Below is a small trained network, with its code and all its weights. Each question gives an input and a class and asks what happens when units are switched off, that is, made to give their printed mean instead of their output.

import numpy as np


def w(rows, s, z=0):
    codes = np.array(rows[::2]) - 128.0
    scale = np.full(codes.shape[1], s)
    scale[-1] = z or s
    return codes * scale


def norm(h):
    return h / np.sqrt((h * h).mean(-1, keepdims=True) + 1e-5)


def f(y):
    return y / 2 * (1 + np.tanh(0.7978845608 * (y + 0.044715 * y**3)))


def log_softmax(a):
    a = a - a.max(-1, keepdims=True)
    return a - np.log(np.exp(a).sum(-1, keepdims=True))


def net(x, mask):
    res = np.array(x, float).reshape(1, 7) / 4 @ E
    u = 0
    for l in range(4):
        y = f(norm(res) @ A[l][:, :-1].T + A[l][:, -1])
        res = res + np.where(mask[u : u + 5], y, B[l][:, -1]) @ B[l][:, :-1]
        u += 5
    return log_softmax(norm(res)[-1] @ U[:, :-1].T + U[:, -1])


A, B = {}, {}
E = w([
[66,129,98,112,124,102],'x0',
[117,85,212,134,167,101],'x1',
[138,131,140,91,94,174],'x2',
[185,174,154,39,86,37],'x3',
[89,150,77,54,114,117],'x4',
[117,112,168,91,190,207],'x5',
[69,11,68,106,78,178],'x6',
],0.011)
A[0] = w([
[175,12,119,39,88,99,85],'0.n1',
[160,93,78,156,105,143,58],'0.n2',
[215,169,191,151,107,228,3],'0.n3',
[158,180,168,103,187,142,137],'0.n4',
[149,185,92,123,65,86,118],'0.n5',
],0.011,0.0055)
B[0] = w([
[80,121,197,114,107,114,250],'0.n1',
[164,143,147,56,166,107,138],'0.n2',
[205,106,188,216,153,160,201],'0.n3',
[165,161,178,110,172,98,245],'0.n4',
[130,145,2,67,136,132,253],'0.n5',
],0.01,0.0041)
A[1] = w([
[92,52,69,101,175,208,2],'1.n1',
[105,197,221,81,169,89,89],'1.n2',
[140,163,77,136,122,136,21],'1.n3',
[29,88,77,113,154,255,92],'1.n4',
[122,209,88,214,116,165,81],'1.n5',
],0.0092,0.0036)
B[1] = w([
[23,188,86,76,73,159,186],'1.n1',
[173,255,130,138,123,109,226],'1.n2',
[71,164,128,74,124,100,127],'1.n3',
[38,42,56,123,107,147,253],'1.n4',
[161,34,139,125,47,11,162],'1.n5',
],0.0093,0.0049)
A[2] = w([
[209,111,149,154,91,215,57],'2.n1',
[193,143,39,50,98,127,106],'2.n2',
[157,152,166,110,99,251,4],'2.n3',
[91,156,67,97,91,175,134],'2.n4',
[74,183,177,166,141,204,129],'2.n5',
],0.011,0.0043)
B[2] = w([
[166,144,143,128,233,129,159],'2.n1',
[168,186,75,131,200,133,254],'2.n2',
[123,149,203,123,255,89,134],'2.n3',
[142,126,108,167,169,146,241],'2.n4',
[171,65,87,167,155,42,175],'2.n5',
],0.01,0.0051)
A[3] = w([
[97,168,150,240,183,110,160],'3.n1',
[164,127,107,92,87,7,4],'3.n2',
[121,133,106,201,88,188,172],'3.n3',
[128,180,153,69,191,182,246],'3.n4',
[77,125,102,66,142,193,167],'3.n5',
],0.012,0.002)
B[3] = w([
[145,7,163,194,145,163,254],'3.n1',
[58,87,95,172,171,146,251],'3.n2',
[144,136,115,164,164,112,178],'3.n3',
[136,128,156,195,156,88,250],'3.n4',
[94,77,110,171,142,146,249],'3.n5',
],0.015,0.0045)
U = w([
[87,120,199,68,80,131,69],'0',
[147,180,135,95,68,167,1],'1',
[57,94,60,144,124,160,181],'2',
[166,117,208,176,168,131,176],'3',
[155,250,87,96,143,80,217],'4',
],0.021,0.0074)

Each question gives the input, the list of numbers given to net, and the class t.
The units are the neurons (one row each of A and B). Each row of codes is followed by its name. A weight is (code - 128) times the scale printed after its matrix; where a second scale follows, it is the last column's (A, B and U).
mask holds one flag per neuron, layer by layer. A switched-off neuron (its flag False) gives its mean, the last column of its row in B, instead of its output. The means were averaged over made-up inputs and are rounded, as every weight is.
A unit's drop is (log p(t) with every unit on - log p(t) with that unit switched off) / (log p(t) with every unit on - log p(t) with every unit switched off).
The circuit of an input: a set's keep is (log p(t) with only the set's units on - log p(t) with every unit switched off) / (log p(t) with every unit on - log p(t) with every unit switched off). Starting from the 12 units with the biggest drops (on a tie, the unit counted first), units are removed one at a time, each time the one whose removal leaves the highest keep (on an exact tie, the one counted first), for as long as the keep stays at least 0.8.
circuit, biggest first: the units of the circuit, biggest drop first
top k neurons: the k neurons with the biggest drops, biggest first
k most important neurons of layer l: the k neurons of layer l with the biggest drops, biggest first
input [8,-1,-5,6,-6,4,-1], class 4: 2 most important neurons of layer 0 : (0.n3, 0.n1)
input [3,8,0,-1,-5,2,3], class 2: circuit, biggest first : (0.n4, 0.n3, 1.n4)
input [1,-6,5,6,0,2,2], class 4: top 2 neurons : (2.n2, 3.n1)
input [-7,6,-1,7,0,-5,1], class 4: circuit, biggest first : (3.n1)
input [-1,7,-6,4,6,-3,7], class 0: circuit, biggest first : (0.n1, 1.n4)
input [-3,-6,-6,1,-2,1,-3], class 4: 2 most important neurons of layer 2 : (2.n2, 2.n4)
input [-1,-5,3,-6,6,-8,-3], class 4: top 3 neurons : (2.n2, 3.n1, 0.n5)
input [2,-3,4,4,-3,-7,2], class 4: top 2 neurons : (2.n2, 0.n5)
input [4,8,7,1,4,-2,4], class 0: top 2 neurons : (0.n1, 0.n5)
input [0,8,7,0,4,-4,6], class 0: top 3 neurons : (0.n1, 0.n5, 3.n2)
input [-5,5,1,6,7,6,1], class 4: top 2 neurons : (1.n2, 3.n1)
input [-6,-6,3,-6,-5,-7,1], class 3: 3 most important neurons of layer 0 : (0.n3, 0.n5, 0.n2)
input [7,5,0,-1,3,6,-2], class 3: 2 most important neurons of layer 0 : (0.n4, 0.n5)
input [-1,3,-5,6,-4,-3,7], class 0: most important neuron of layer 2 : (2.n2)
input [2,-4,-4,-1,6,0,-3], class 4: 2 most important neurons of layer 3 : (3.n1, 3.n2)
input [-4,7,-4,0,4,-5,6], class 0: 2 most important neurons of layer 0 : (0.n1, 0.n5)
input [-4,5,-7,5,-2,-4,7], class 0: 2 most important neurons of layer 2 : (2.n2, 2.n5)
